Below are the code and all the weights of a small trained network. Each question names an input and a class and asks about switching units off, where a switched-off unit gives its printed mean instead of its output.

import numpy as np


def w(rows, s, z=0):
    codes = np.array(rows[::2]) - 128.0
    scale = np.full(codes.shape[1], s)
    scale[-1] = z or s
    return codes * scale


def norm(h):
    return h / np.sqrt((h * h).mean(-1, keepdims=True) + 1e-5)


def f(y):
    return np.maximum(y, 0)


def log_softmax(a):
    a = a - a.max(-1, keepdims=True)
    return a - np.log(np.exp(a).sum(-1, keepdims=True))


def net(x, mask):
    res = np.array(x, float).reshape(1, 3) / 4 @ E
    u = 0
    for l in range(2):
        y = f(norm(res) @ A[l][:, :-1].T + A[l][:, -1])
        res = res + np.where(mask[u : u + 9], y, B[l][:, -1]) @ B[l][:, :-1]
        u += 9
    return log_softmax(norm(res)[-1] @ U[:, :-1].T + U[:, -1])


A, B = {}, {}
E = w([
[6,62,183,103],'x0',
[168,25,102,183],'x1',
[113,129,27,91],'x2',
],0.0022)
A[0] = w([
[102,64,177,175,2],'0.n0',
[35,68,56,117,178],'0.n1',
[3,39,72,114,115],'0.n2',
[140,40,236,193,94],'0.n3',
[132,1,227,179,85],'0.n4',
[108,66,164,165,26],'0.n5',
[77,89,102,120,81],'0.n6',
[125,127,128,127,75],'0.n7',
[82,95,157,180,99],'0.n8',
],0.0074,0.00054)
B[0] = w([
[152,114,144,14,184],'0.n0',
[32,136,164,76,229],'0.n1',
[12,139,151,124,254],'0.n2',
[29,54,109,70,220],'0.n3',
[28,72,80,28,233],'0.n4',
[74,149,215,188,178],'0.n5',
[158,167,142,8,179],'0.n6',
[120,102,132,139,128],'0.n7',
[109,254,115,140,173],'0.n8',
],0.011,0.005)
A[1] = w([
[137,110,126,137,6],'1.n0',
[130,117,141,129,30],'1.n1',
[115,88,155,70,224],'1.n2',
[208,143,119,160,3],'1.n3',
[106,120,149,155,137],'1.n4',
[21,254,222,98,180],'1.n5',
[127,123,136,133,31],'1.n6',
[124,105,149,135,32],'1.n7',
[96,113,131,150,53],'1.n8',
],0.009,0.00051)
B[1] = w([
[117,126,102,122,129],'1.n0',
[123,126,125,126,128],'1.n1',
[83,214,124,157,174],'1.n2',
[174,104,152,172,145],'1.n3',
[144,88,101,147,134],'1.n4',
[2,113,110,56,246],'1.n5',
[121,134,116,133,128],'1.n6',
[131,137,118,113,129],'1.n7',
[131,159,139,112,140],'1.n8',
],0.015,0.013)
U = w([
[253,128,130,197,2],'0',
[9,130,128,54,254],'1',
],0.0078,0.0022)

Each question gives the input, the list of numbers given to net, and the class t.
The units are the neurons (one row each of A and B). Each row of codes is followed by its name. A weight is (code - 128) times the scale printed after its matrix; where a second scale follows, it is the last column's (A, B and U).
mask holds one flag per neuron, layer by layer. A switched-off neuron (its flag False) gives its mean, the last column of its row in B, instead of its output. The means were averaged over made-up inputs and are rounded, as every weight is.
A unit's drop is (log p(t) with every unit on - log p(t) with that unit switched off) / (log p(t) with every unit on - log p(t) with every unit switched off).
k most important neurons: the k neurons with the biggest drops, biggest first
top k neurons in layer l: the k neurons of layer l with the biggest drops, biggest first
drop of u: that unit's drop, to one decimal
input [-5,6,4], class 0: top 2 neurons in layer 0	[0.n2 0.n4]
input [-8,6,-1], class 0: 3 most important neurons	[1.n5 0.n4 0.n2]
input [-5,7,5], class 0: top 3 neurons in layer 0	[0.n2 0.n4 0.n3]
input [-7,2,5], class 0: top 4 neurons in layer 0	[0.n2 0.n1 0.n4 0.n3]
input [-8,0,8], class 0: top 3 neurons in layer 0	[0.n2 0.n1 0.n4]
input [-4,6,4], class 0: 4 most important neurons	[0.n2 1.n5 0.n4 0.n3]
input [-5,4,6], class 0: drop of 0.n2	1.0
input [-8,-4,8], class 0: drop of 0.n2	1.0
input [-4,0,-1], class 0: drop of 1.n5	0.9
input [-6,-3,8], class 0: drop of 1.n0	0.0
